Below are the code and all the weights of a small trained network. Each question names an input and a class and asks about switching units off, where a switched-off unit gives its printed mean instead of its output.

import numpy as np


def w(rows, s, z=0):
    codes = np.array(rows[::2]) - 128.0
    scale = np.full(codes.shape[1], s)
    scale[-1] = z or s
    return codes * scale


def norm(h):
    return h / np.sqrt((h * h).mean(-1, keepdims=True) + 1e-5)


def f(y):
    return y / 2 * (1 + np.tanh(0.7978845608 * (y + 0.044715 * y**3)))


def log_softmax(a):
    a = a - a.max(-1, keepdims=True)
    return a - np.log(np.exp(a).sum(-1, keepdims=True))


def net(x, mask):
    res = np.array(x, float).reshape(1, 5) / 4 @ E
    u = 0
    for l in range(4):
        y = f(norm(res) @ A[l][:, :-1].T + A[l][:, -1])
        res = res + np.where(mask[u : u + 7], y, B[l][:, -1]) @ B[l][:, :-1]
        u += 7
    return log_softmax(norm(res)[-1] @ U[:, :-1].T + U[:, -1])


A, B = {}, {}
E = w([
[36,105,190,169,148,177,85,71,122,182,167],'x0',
[138,128,103,150,77,86,180,62,104,157,120],'x1',
[86,187,76,79,144,142,133,138,169,196,35],'x2',
[63,208,112,129,133,129,166,104,178,48,178],'x3',
[112,186,57,204,120,125,73,150,3,120,137],'x4',
],0.0082)
A[0] = w([
[188,92,164,138,76,127,127,126,90,99,205,66],'L0N0',
[150,138,146,182,122,67,177,106,110,207,137,67],'L0N1',
[137,151,197,90,153,192,66,235,121,92,135,53],'L0N2',
[146,127,129,184,96,68,202,27,94,140,79,26],'L0N3',
[160,2,84,115,60,142,37,132,114,176,49,3],'L0N4',
[183,108,183,155,4,178,110,146,116,86,188,22],'L0N5',
[149,36,124,127,164,41,77,156,88,168,79,35],'L0N6',
],0.0066,0.0031)
B[0] = w([
[68,80,158,129,159,121,187,170,99,115,130,219],'L0N0',
[152,132,129,91,159,152,86,139,136,158,189,153],'L0N1',
[150,98,55,127,128,77,67,105,172,123,163,247],'L0N2',
[132,94,57,95,113,75,7,149,177,113,152,184],'L0N3',
[131,119,164,117,90,202,140,180,132,133,138,251],'L0N4',
[98,121,103,147,142,87,176,168,123,174,161,193],'L0N5',
[113,195,153,117,35,182,103,147,152,92,172,221],'L0N6',
],0.011,0.0032)
A[1] = w([
[56,179,71,78,125,125,150,186,139,255,60,38],'L1N0',
[139,110,194,55,68,93,179,71,199,181,133,133],'L1N1',
[121,211,63,199,92,130,107,153,43,173,139,96],'L1N2',
[23,231,65,118,56,112,195,82,173,36,183,47],'L1N3',
[88,73,84,119,120,133,77,49,94,186,160,188],'L1N4',
[204,142,75,117,109,115,196,215,65,44,74,136],'L1N5',
[64,141,201,199,157,161,89,94,103,191,140,4],'L1N6',
],0.0077,0.0033)
B[1] = w([
[65,62,137,130,101,27,201,218,97,153,176,200],'L1N0',
[190,133,55,137,182,156,138,109,61,40,82,214],'L1N1',
[212,76,110,80,253,180,192,151,95,50,84,230],'L1N2',
[143,153,178,110,56,243,75,171,116,101,200,253],'L1N3',
[190,144,99,65,85,50,140,102,158,105,82,205],'L1N4',
[106,176,212,163,133,97,122,2,210,231,149,228],'L1N5',
[118,214,241,154,94,25,93,57,171,173,46,187],'L1N6',
],0.0093,0.0061)
A[2] = w([
[175,113,37,110,150,53,44,149,194,132,175,158],'L2N0',
[91,211,80,69,122,153,152,182,141,198,87,94],'L2N1',
[51,101,104,75,90,83,163,152,98,164,145,57],'L2N2',
[35,88,129,145,148,30,226,176,90,142,190,73],'L2N3',
[175,139,157,114,219,134,205,27,181,146,141,246],'L2N4',
[167,206,160,144,94,76,149,61,195,183,106,6],'L2N5',
[57,116,91,186,221,142,2,190,190,151,111,126],'L2N6',
],0.0068,0.0022)
B[2] = w([
[84,155,39,112,140,59,56,1,142,105,190,251],'L2N0',
[90,71,180,154,80,68,130,146,167,56,140,171],'L2N1',
[187,60,88,249,144,125,191,95,99,122,238,161],'L2N2',
[63,90,98,121,48,46,216,217,116,149,130,232],'L2N3',
[68,155,151,199,149,96,66,139,46,147,25,255],'L2N4',
[59,213,173,180,66,129,103,73,145,187,45,202],'L2N5',
[244,123,6,124,108,58,156,55,165,75,205,173],'L2N6',
],0.0082,0.0041)
A[3] = w([
[173,52,134,140,105,187,129,150,149,202,100,64],'L3N0',
[211,82,128,118,59,127,97,153,69,216,98,87],'L3N1',
[80,111,108,160,142,137,241,152,219,80,91,161],'L3N2',
[136,109,111,82,30,93,145,72,59,107,108,26],'L3N3',
[126,131,207,175,179,109,150,65,54,94,187,197],'L3N4',
[153,109,86,125,254,166,154,118,82,87,34,6],'L3N5',
[173,123,138,111,146,106,100,91,124,60,96,173],'L3N6',
],0.008,0.0024)
B[3] = w([
[88,145,174,115,121,194,101,157,103,37,117,151],'L3N0',
[155,212,168,117,96,216,89,150,237,73,194,207],'L3N1',
[194,67,178,174,153,113,132,180,78,133,141,199],'L3N2',
[151,100,137,114,167,44,150,100,172,106,189,175],'L3N3',
[145,107,97,100,113,104,164,201,181,138,61,253],'L3N4',
[123,58,71,166,254,196,151,133,3,23,61,219],'L3N5',
[86,139,62,129,203,176,119,109,66,222,108,243],'L3N6',
],0.0084,0.0039)
U = w([
[145,176,173,114,77,252,117,168,154,107,175,177],'0',
[126,72,148,147,115,45,192,196,134,135,142,170],'1',
[151,106,102,142,219,159,132,129,75,101,47,124],'2',
[105,192,174,146,113,74,91,66,171,198,66,125],'3',
[161,124,57,81,144,78,77,77,157,120,190,110],'4',
[62,109,69,128,91,144,121,105,110,187,133,165],'5',
[61,106,89,103,106,201,175,88,112,223,143,3],'6',
],0.014,0.0055)

Each question gives the input, the list of numbers given to net, and the class t.
The units are the neurons (one row each of A and B). Each row of codes is followed by its name. A weight is (code - 128) times the scale printed after its matrix; where a second scale follows, it is the last column's (A, B and U).
mask holds one flag per neuron, layer by layer. A switched-off neuron (its flag False) gives its mean, the last column of its row in B, instead of its output. The means were averaged over made-up inputs and are rounded, as every weight is.
A unit's drop is (log p(t) with every unit on - log p(t) with that unit switched off) / (log p(t) with every unit on - log p(t) with every unit switched off).
The circuit of an input: a set's keep is (log p(t) with only the set's units on - log p(t) with every unit switched off) / (log p(t) with every unit on - log p(t) with every unit switched off). Starting from the 12 units with the biggest drops (on a tie, the unit counted first), units are removed one at a time, each time the one whose removal leaves the highest keep (on an exact tie, the one counted first), for as long as the keep stays at least 0.8.
units of the circuit, in order: the units of the circuit, biggest drop first
unit that matters most: the unit with the biggest drop
k most important neurons: the k neurons with the biggest drops, biggest first
top k neurons in layer l: the k neurons of layer l with the biggest drops, biggest first
input [-2,7,-4,-4,-6], class 4: unit that matters most => L0N3
input [2,-7,-7,-3,-8], class 2: units of the circuit, in order => L1N1, L3N6
input [2,-7,8,6,-6], class 1: 3 most important neurons => L1N0, L0N6, L3N2
input [-3,-7,-8,-3,8], class 1: 2 most important neurons => L0N0, L1N1
input [4,4,6,-1,8], class 2: 2 most important neurons => L1N2, L3N5
input [8,-7,8,7,-5], class 1: units of the circuit, in order => L1N0, L3N2
input [-7,8,8,-7,0], class 1: top 2 neurons in layer 1 => L1N0, L1N3
input [-5,7,-6,-3,3], class 4: top 2 neurons in layer 0 => L0N3, L0N1
input [8,-1,-3,-7,-4], class 3: 3 most important neurons => L1N6, L1N3, L2N5
input [-1,-7,-5,5,-6], class 4: 3 most important neurons => L0N2, L1N2, L0N6
input [5,-4,-5,1,5], class 1: top 2 neurons in layer 1 => L1N1, L1N5
input [-2,7,8,-2,-8], class 1: 4 most important neurons => L1N0, L1N2, L2N3, L0N2
input [0,0,0,6,7], class 2: 2 most important neurons => L1N2, L0N6
input [2,7,2,6,8], class 2: units of the circuit, in order => L1N2
input [4,7,-6,3,6], class 4: 4 most important neurons => L0N3, L1N4, L1N0, L1N1
input [-5,2,6,-7,-2], class 0: 2 most important neurons => L0N4, L0N6
input [-8,-2,4,7,3], class 3: 3 most important neurons => L1N5, L0N6, L2N5
input [-1,4,-2,-3,0], class 4: top 2 neurons in layer 1 => L1N3, L1N0
input [5,2,-4,0,-5], class 2: top 3 neurons in layer 1 => L1N1, L1N5, L1N0
input [-6,0,-1,3,-1], class 3: unit that matters most => L1N5
input [1,-3,-5,4,1], class 1: 2 most important neurons => L0N0, L0N6
input [8,3,-5,-7,6], class 3: 3 most important neurons => L1N6, L1N3, L1N4
input [-2,-8,7,3,-4], class 4: 3 most important neurons => L0N2, L2N0, L2N6
input [4,7,-5,-8,-7], class 0: 2 most important neurons => L0N4, L1N2
input [-4,2,3,-3,3], class 3: 3 most important neurons => L1N5, L1N3, L1N1
input [6,5,-5,-6,5], class 0: top 2 neurons in layer 1 => L1N5, L1N0
input [6,-6,5,2,7], class 2: top 2 neurons in layer 1 => L1N2, L1N5
input [-3,0,0,-4,-4], class 0: unit that matters most => L0N4
input [-8,-2,-6,4,-7], class 3: top 3 neurons in layer 1 => L1N5, L1N2, L1N0
